Below are the code and all the weights of a small trained network. Each question names an input and a class and asks about switching units off, where a switched-off unit gives its printed mean instead of its output.

import numpy as np


def w(rows, s, z=0):
    codes = np.array(rows[::2]) - 128.0
    scale = np.full(codes.shape[1], s)
    scale[-1] = z or s
    return codes * scale


def f(y):
    return y / 2 * (1 + np.tanh(0.7978845608 * (y + 0.044715 * y**3)))


def log_softmax(a):
    a = a - a.max(-1, keepdims=True)
    return a - np.log(np.exp(a).sum(-1, keepdims=True))


def net(x, mask):
    res = np.array(x, float).reshape(1, 5) / 4 @ E
    y = f(res @ A[0][:, :-1].T + A[0][:, -1])
    res = res + np.where(mask, y, B[0][:, -1]) @ B[0][:, :-1]
    return log_softmax(res[-1] @ U[:, :-1].T + U[:, -1])


A, B = {}, {}
E = w([
[100,153,103,164,142,212,160,105,113,139],'x0',
[222,157,89,171,91,147,103,92,96,182],'x1',
[176,142,204,117,124,132,122,174,138,142],'x2',
[132,161,195,154,141,133,204,96,148,76],'x3',
[171,154,41,104,160,138,117,121,253,149],'x4',
],0.013)
A[0] = w([
[91,15,87,59,81,32,20,227,130,128,154],'N1',
[250,121,143,123,58,44,79,183,90,212,126],'N2',
[181,81,137,157,74,108,115,161,82,185,156],'N3',
[180,55,154,124,99,46,84,160,34,176,158],'N4',
[164,181,94,224,51,191,67,3,85,146,155],'N5',
[175,171,192,164,163,94,141,171,101,48,217],'N6',
[156,135,138,72,119,139,61,243,191,194,174],'N7',
[179,131,92,150,87,177,125,35,70,143,112],'N8',
[187,141,95,75,171,105,63,224,236,125,255],'N9',
[159,180,78,130,139,149,113,42,203,164,117],'N10',
[76,106,213,119,90,184,96,169,37,143,107],'N11',
[204,140,248,156,115,119,225,156,143,102,217],'N12',
[41,49,123,104,155,89,190,121,144,45,180],'N13',
],0.0077,0.0038)
B[0] = w([
[75,101,114,46,56,188,128,208,133,190,233],'N1',
[161,139,215,69,118,122,69,163,113,116,223],'N2',
[93,95,153,76,115,86,110,134,86,112,192],'N3',
[113,114,131,104,129,74,82,55,119,150,220],'N4',
[121,2,122,126,99,166,150,91,205,204,255],'N5',
[51,89,134,116,111,231,173,145,44,138,196],'N6',
[175,176,110,86,166,169,161,207,80,124,195],'N7',
[103,76,104,108,102,185,144,134,148,213,208],'N8',
[125,172,73,89,174,99,152,152,72,103,233],'N9',
[178,173,79,178,194,75,180,59,142,89,210],'N10',
[123,170,67,196,122,48,187,102,59,103,230],'N11',
[88,79,127,96,140,116,190,125,46,100,229],'N12',
[98,120,98,128,81,146,89,98,226,131,225],'N13',
],0.0087,0.012)
U = w([
[86,166,122,254,75,138,94,126,200,98,5],'0',
[215,109,73,210,156,116,117,23,238,142,149],'1',
[127,196,74,224,130,44,210,57,84,76,141],'2',
[180,132,201,147,125,93,106,99,73,110,36],'3',
[184,155,78,118,183,176,169,205,84,114,145],'4',
[151,159,114,59,113,86,12,135,152,103,85],'5',
[53,43,134,81,37,178,136,127,144,194,229],'6',
],0.0084,0.0022)

Each question gives the input, the list of numbers given to net, and the class t.
The units are the neurons (one row each of A and B). Each row of codes is followed by its name. A weight is (code - 128) times the scale printed after its matrix; where a second scale follows, it is the last column's (A, B and U).
mask holds one flag per neuron, in row order. A switched-off neuron (its flag False) gives its mean, the last column of its row in B, instead of its output. The means were averaged over made-up inputs and are rounded, as every weight is.
A unit's drop is (log p(t) with every unit on - log p(t) with that unit switched off) / (log p(t) with every unit on - log p(t) with every unit switched off).
The circuit of an input: a set's keep is (log p(t) with only the set's units on - log p(t) with every unit switched off) / (log p(t) with every unit on - log p(t) with every unit switched off). Starting from the 12 units with the biggest drops (on a tie, the unit counted first), units are removed one at a time, each time the one whose removal leaves the highest keep (on an exact tie, the one counted first), for as long as the keep stays at least 0.8.
units of the circuit, in order: the units of the circuit, biggest drop first
most important unit: the unit with the biggest drop
k most important neurons: the k neurons with the biggest drops, biggest first
drop when u is switched off: that unit's drop, to one decimal
input [3,7,1,-4,4], class 1: units of the circuit, in order	N10
input [-1,8,-4,5,0], class 1: 3 most important neurons	N1, N10, N6
input [-5,-6,-2,8,-8], class 2: 2 most important neurons	N11, N1
input [-2,8,6,3,3], class 4: 3 most important neurons	N7, N10, N9
input [-8,7,-1,6,3], class 3: 4 most important neurons	N2, N11, N1, N13
input [5,2,7,7,4], class 2: 2 most important neurons	N1, N10
input [2,-1,-6,1,5], class 1: 2 most important neurons	N11, N12
input [3,-3,-6,7,-5], class 2: 2 most important neurons	N1, N5
input [-8,4,5,1,4], class 4: 2 most important neurons	N7, N9
input [-6,3,6,6,1], class 3: 2 most important neurons	N1, N2
input [3,4,5,3,5], class 1: 2 most important neurons	N10, N1
input [-8,4,2,-6,-3], class 5: 2 most important neurons	N2, N5
input [1,-6,-3,6,-8], class 2: 3 most important neurons	N11, N1, N5
input [-7,2,1,-2,0], class 5: most important unit	N5
input [-8,3,-1,-3,8], class 4: drop when N7 is switched off	0.4
input [2,1,1,-2,3], class 4: drop when N13 is switched off	0.2
input [-4,0,-8,-2,8], class 4: drop when N11 is switched off	0.3
